Below is a small trained network, with its code and all its weights. Each question gives an input and a class and asks what happens when units are switched off, that is, made to give their printed mean instead of their output.

import numpy as np


def w(rows, s, z=0):
    codes = np.array(rows[::2]) - 128.0
    scale = np.full(codes.shape[1], s)
    scale[-1] = z or s
    return codes * scale


def f(y):
    return np.maximum(y, 0)


def log_softmax(a):
    a = a - a.max(-1, keepdims=True)
    return a - np.log(np.exp(a).sum(-1, keepdims=True))


def net(x, mask):
    res = np.array(x, float).reshape(1, 7) / 4 @ E
    y = f(res @ A[0][:, :-1].T + A[0][:, -1])
    res = res + np.where(mask, y, B[0][:, -1]) @ B[0][:, :-1]
    return log_softmax(res[-1] @ U[:, :-1].T + U[:, -1])


A, B = {}, {}
E = w([
[105,41,142,155,252,137,55],'x0',
[124,130,127,125,128,130,126],'x1',
[221,99,67,59,158,104,131],'x2',
[166,141,181,134,73,50,39],'x3',
[188,142,154,153,117,242,101],'x4',
[131,132,143,117,134,129,131],'x5',
[152,209,107,173,188,108,130],'x6',
],0.011)
A[0] = w([
[204,92,117,82,159,101,128,45],'neuron 0',
[187,154,136,146,119,189,105,133],'neuron 1',
[157,147,185,137,98,80,27,58],'neuron 2',
[73,118,175,141,134,129,131,44],'neuron 3',
[184,99,145,152,144,215,107,134],'neuron 4',
[197,112,90,72,132,127,133,3],'neuron 5',
[118,113,129,65,81,156,124,124],'neuron 6',
[99,88,97,158,181,157,164,79],'neuron 7',
[127,68,124,157,160,157,61,75],'neuron 8',
[135,52,179,171,215,102,122,79],'neuron 9',
[96,8,163,68,89,167,106,119],'neuron 10',
[179,86,71,82,154,112,83,91],'neuron 11',
[160,198,94,171,183,134,106,152],'neuron 12',
[148,158,154,162,182,117,135,117],'neuron 13',
[83,142,109,113,150,196,217,71],'neuron 14',
[52,146,185,155,124,147,101,56],'neuron 15',
[78,97,72,117,166,47,141,134],'neuron 16',
],0.013,0.0067)
B[0] = w([
[74,122,138,184,163,163,192,200],'neuron 0',
[37,92,186,88,117,39,150,208],'neuron 1',
[203,44,99,128,202,67,110,232],'neuron 2',
[78,120,75,171,148,159,157,173],'neuron 3',
[36,101,164,93,124,87,92,234],'neuron 4',
[92,117,154,237,102,153,167,189],'neuron 5',
[136,170,81,109,128,149,130,194],'neuron 6',
[193,85,125,128,140,88,121,202],'neuron 7',
[143,126,172,93,44,108,168,217],'neuron 8',
[202,216,193,112,16,140,160,238],'neuron 9',
[139,217,42,113,186,176,51,250],'neuron 10',
[126,120,109,201,126,196,197,218],'neuron 11',
[129,174,47,113,111,178,86,212],'neuron 12',
[89,144,32,109,152,177,51,177],'neuron 13',
[226,63,132,127,150,54,96,228],'neuron 14',
[125,115,117,217,157,193,255,214],'neuron 15',
[51,125,183,84,139,63,96,240],'neuron 16',
],0.0087,0.011)
U = w([
[83,110,127,228,141,157,181,96],'0',
[109,132,126,123,133,126,125,249],'1',
[161,171,145,108,49,110,169,137],'2',
[174,56,118,135,169,105,105,83],'3',
[10,102,151,86,140,103,116,79],'4',
[103,194,68,120,156,158,82,91],'5',
],0.013,0.017)

Each question gives the input, the list of numbers given to net, and the class t.
The units are the neurons (one row each of A and B). Each row of codes is followed by its name. A weight is (code - 128) times the scale printed after its matrix; where a second scale follows, it is the last column's (A, B and U).
mask holds one flag per neuron, in row order. A switched-off neuron (its flag False) gives its mean, the last column of its row in B, instead of its output. The means were averaged over made-up inputs and are rounded, as every weight is.
A unit's drop is (log p(t) with every unit on - log p(t) with that unit switched off) / (log p(t) with every unit on - log p(t) with every unit switched off).
The circuit of an input: a set's keep is (log p(t) with only the set's units on - log p(t) with every unit switched off) / (log p(t) with every unit on - log p(t) with every unit switched off). Starting from the 12 units with the biggest drops (on a tie, the unit counted first), units are removed one at a time, each time the one whose removal leaves the highest keep (on an exact tie, the one counted first), for as long as the keep stays at least 0.8.
units of the circuit, in order: the units of the circuit, biggest drop first
top k neurons: the k neurons with the biggest drops, biggest first
drop when u is switched off: that unit's drop, to one decimal
input [3,-8,4,3,-8,-2,3], class 4: units of the circuit, in order => [neuron 16]
input [5,-3,-4,5,-2,-4,-5], class 2: top 2 neurons => [neuron 9; neuron 8]
input [-1,-6,1,-1,7,5,3], class 4: top 2 neurons => [neuron 1; neuron 4]
input [-6,1,6,6,2,1,-2], class 0: top 2 neurons => [neuron 5; neuron 9]
input [-2,-3,2,-5,2,2,3], class 3: top 3 neurons => [neuron 14; neuron 9; neuron 10]
input [-1,-1,-2,-4,7,4,-7], class 4: top 2 neurons => [neuron 4; neuron 1]
input [1,0,5,-8,7,6,5], class 3: top 2 neurons => [neuron 14; neuron 7]
input [-7,3,3,3,-2,7,-6], class 1: top 4 neurons => [neuron 9; neuron 8; neuron 10; neuron 12]
input [-7,-1,5,-3,8,-6,8], class 4: units of the circuit, in order => [neuron 1; neuron 4]
input [-4,-6,-1,-3,7,0,5], class 4: top 2 neurons => [neuron 1; neuron 4]
input [-2,-6,1,-5,-4,2,-6], class 5: top 2 neurons => [neuron 10; neuron 2]
input [-7,-1,0,6,-8,5,1], class 4: top 2 neurons => [neuron 9; neuron 16]
input [8,3,6,-3,5,6,4], class 2: top 3 neurons => [neuron 9; neuron 8; neuron 15]
input [2,4,7,-3,-4,-7,0], class 0: units of the circuit, in order => [neuron 11]
input [-4,1,4,1,3,-2,0], class 0: units of the circuit, in order => [neuron 9; neuron 5]
input [-1,1,-8,7,1,5,2], class 0: top 2 neurons => [neuron 15; neuron 14]
input [7,-1,-2,0,-3,2,7], class 2: top 3 neurons => [neuron 9; neuron 10; neuron 8]
input [-3,-8,2,5,-7,-4,-5], class 4: top 2 neurons => [neuron 16; neuron 9]
input [8,-7,4,3,5,7,7], class 2: drop when neuron 11 is switched off => 0.0
input [5,-8,1,5,2,-7,8], class 5: units of the circuit, in order => [neuron 12]
input [-1,-5,4,-2,1,2,3], class 0: drop when neuron 14 is switched off => 0.1
input [-5,2,3,5,0,-2,-7], class 5: drop when neuron 14 is switched off => 0.1
input [-3,-1,2,8,-3,2,-2], class 3: drop when neuron 2 is switched off => 0.6
